386,337,517,11,288,-153,120,327,300,-4,239
-616,416,98,180,-649,-154,-347,-750,276,-328,-631
190,-101,-28,131,379,51,218,416,-101,160,306
->
386,-616,190
337,416,-101
517,98,-28
11,180,131
288,-649,379
-153,-154,51
120,-347,218
327,-750,416
300,276,-101
-4,-328,160
239,-631,306

-378,-406,33,253,191,28,-103,-47,102,-7,-22,96,85
118,468,359,-166,441,84,-142,439,-12,127,643,-133,251
->
-378,118
-406,468
33,359
253,-166
191,441
28,84
-103,-142
-47,439
102,-12
-7,127
-22,643
96,-133
85,251

62,150,-40,19,-139,-150,130
19,213,-118,159,204,-203,396
-73,127,215,91,-363,34,-229
403,-161,264,-233,229,228,39
403,267,57,209,-205,-27,131
-627,-85,124,-72,-80,-86,-256
-319,-113,-20,-274,328,-138,286
->
62,19,-73,403,403,-627,-319
150,213,127,-161,267,-85,-113
-40,-118,215,264,57,124,-20
19,159,91,-233,209,-72,-274
-139,204,-363,229,-205,-80,328
-150,-203,34,228,-27,-86,-138
130,396,-229,39,131,-256,286

164,-130,-7,174,346,162,93,-149,609,-509,-504,-573,233,93,92
33,-91,-366,-231,-79,285,108,-571,219,369,-193,-272,250,-518,581
523,156,-50,-356,14,516,-579,331,-246,201,203,390,42,-410,251
-606,173,167,-532,-46,-305,-504,-35,58,368,-473,-254,-43,-10,326
-557,315,-127,417,533,207,-203,-307,-348,-146,-207,461,-58,413,-417
->
164,33,523,-606,-557
-130,-91,156,173,315
-7,-366,-50,167,-127
174,-231,-356,-532,417
346,-79,14,-46,533
162,285,516,-305,207
93,108,-579,-504,-203
-149,-571,331,-35,-307
609,219,-246,58,-348
-509,369,201,368,-146
-504,-193,203,-473,-207
-573,-272,390,-254,461
233,250,42,-43,-58
93,-518,-410,-10,413
92,581,251,326,-417

159,320,-300
63,263,266
247,195,-429
-324,-492,139
185,422,-379
193,-19,17
-191,-261,588
88,52,245
72,420,-60
326,394,-311
->
159,63,247,-324,185,193,-191,88,72,326
320,263,195,-492,422,-19,-261,52,420,394
-300,266,-429,139,-379,17,588,245,-60,-311

-260,-238
-316,779
->
-260,-316
-238,779

-549,248,-342,-101,69
431,-113,169,-278,377
426,-118,177,-276,371
61,-10,-113,-88,-219
-686,-154,-43,17,-70
->
-549,431,426,61,-686
248,-113,-118,-10,-154
-342,169,177,-113,-43
-101,-278,-276,-88,17
69,377,371,-219,-70

-1,86,75,-38,57,40,84,182,4,-180,-8,365,2,54,315,-35
-20,-3,-115,-31,-10,7,-87,32,-72,-206,-32,-305,-36,-55,-149,129
-41,-26,-39,60,-18,10,219,41,-3,-588,-3,-24,6,-65,49,-123
->
-1,-20,-41
86,-3,-26
75,-115,-39
-38,-31,60
57,-10,-18
40,7,10
84,-87,219
182,32,41
4,-72,-3
-180,-206,-588
-8,-32,-3
365,-305,-24
2,-36,6
54,-55,-65
315,-149,49
-35,129,-123

-298,-307,768,-23,150,200,-334,24,73
-207,-224,625,-32,162,-118,-239,-57,23
-335,-125,651,142,2,447,-205,46,-116
->
-298,-207,-335
-307,-224,-125
768,625,651
-23,-32,142
150,162,2
200,-118,447
-334,-239,-205
24,-57,46
73,23,-116
---
177,-183,-234,-59
247,-565,-371,136
-724,-353,-120,-223
->
247,-565,-371
-724,-353,-120

725,103,196,731,215
-57,-143,13,294,-325
-147,234,-100,14,48
->
-57,-143,13
-147,234,-100

428,411,242
-608,-555,255
-249,-677,201
-474,-728,118
->
-608,-555,255
-249,-677,201

-407,443,324,44,-415
-549,204,423,117,-303
-325,451,-24,345,-383
->
-549,204,423
-325,451,-24

306,147,-308,-101,-121
-151,-83,347,153,172
-24,80,680,311,367
-147,-105,302,99,61
->
-151,-83,347
-24,80,680

-302,-93,24,-68
85,443,-17,-63
-383,137,-194,-41
-345,266,243,-705
258,-260,307,-30
->
85,443,-17
-383,137,-194

576,97,525
-275,492,-286
741,291,648
152,-311,-507
-603,-61,-521
->
-275,492,-286
741,291,648
---
-98,-474,-195,659,-143,-126,-289,-230,-584
191,-607,-45,82,183,447,-224,-352,613
280,-56,-5,-79,-13,20,66,-276,134
353,96,-92,15,-48,59,50,-174,136
336,5,-237,38,194,-399,323,-303,549
27,-210,295,719,-299,116,152,-61,384
->
-98,-474,-195,659,-143,-126,-289,-230,-584
27,-210,295,719,-299,116,152,-61,384
191,-607,-45,82,183,447,-224,-352,613
280,-56,-5,-79,-13,20,66,-276,134
336,5,-237,38,194,-399,323,-303,549
353,96,-92,15,-48,59,50,-174,136

102,-179,282,15
253,208,-11,420
270,-44,-87,-98
183,109,-297,704
->
102,-179,282,15
183,109,-297,704
253,208,-11,420
270,-44,-87,-98

-286,336
-213,-494
109,606
73,569
356,574
->
-286,336
-213,-494
73,569
109,606
356,574

57,-347,571,-21,-169,-4,-270,293,177,24
498,205,48,441,218,133,-79,129,-247,-172
-242,-292,269,-115,117,-444,155,-391,156,-155
275,-23,255,460,160,112,-39,456,185,-171
-471,27,-425,-152,26,389,108,-141,-182,147
-323,-122,-67,-188,-235,-252,444,-287,154,-296
-408,117,-485,-131,158,325,24,-87,-103,285
-462,-49,-318,-206,-229,327,266,-187,-183,-78
->
-471,27,-425,-152,26,389,108,-141,-182,147
-462,-49,-318,-206,-229,327,266,-187,-183,-78
-408,117,-485,-131,158,325,24,-87,-103,285
-323,-122,-67,-188,-235,-252,444,-287,154,-296
-242,-292,269,-115,117,-444,155,-391,156,-155
57,-347,571,-21,-169,-4,-270,293,177,24
275,-23,255,460,160,112,-39,456,185,-171
498,205,48,441,218,133,-79,129,-247,-172

578,600,617,-446,44,538
109,89,-287,272,-455,9
-594,-577,-80,77,438,-621
-612,-623,-573,612,233,-333
404,427,558,-312,208,379
-542,-522,30,117,634,-478
398,386,-64,-137,-647,260
243,251,299,-203,88,217
-18,-18,-30,-10,-30,-12
-447,-468,-599,588,69,-164
641,633,145,-241,-592,555
->
-612,-623,-573,612,233,-333
-594,-577,-80,77,438,-621
-542,-522,30,117,634,-478
-447,-468,-599,588,69,-164
-18,-18,-30,-10,-30,-12
109,89,-287,272,-455,9
243,251,299,-203,88,217
398,386,-64,-137,-647,260
404,427,558,-312,208,379
578,600,617,-446,44,538
641,633,145,-241,-592,555

-23,56,162,-37,-134,67,-39,-24,40
65,-60,-96,-64,131,-46,6,-23,-53
74,-18,23,-130,36,9,-40,-80,-28
-250,-257,-213,430,430,-238,425,747,-178
78,-72,-104,-84,153,-59,0,-30,-61
79,-88,-195,-41,202,-89,19,-20,-69
-53,212,319,-36,-430,187,-161,-196,169
->
-250,-257,-213,430,430,-238,425,747,-178
-53,212,319,-36,-430,187,-161,-196,169
-23,56,162,-37,-134,67,-39,-24,40
65,-60,-96,-64,131,-46,6,-23,-53
74,-18,23,-130,36,9,-40,-80,-28
78,-72,-104,-84,153,-59,0,-30,-61
79,-88,-195,-41,202,-89,19,-20,-69
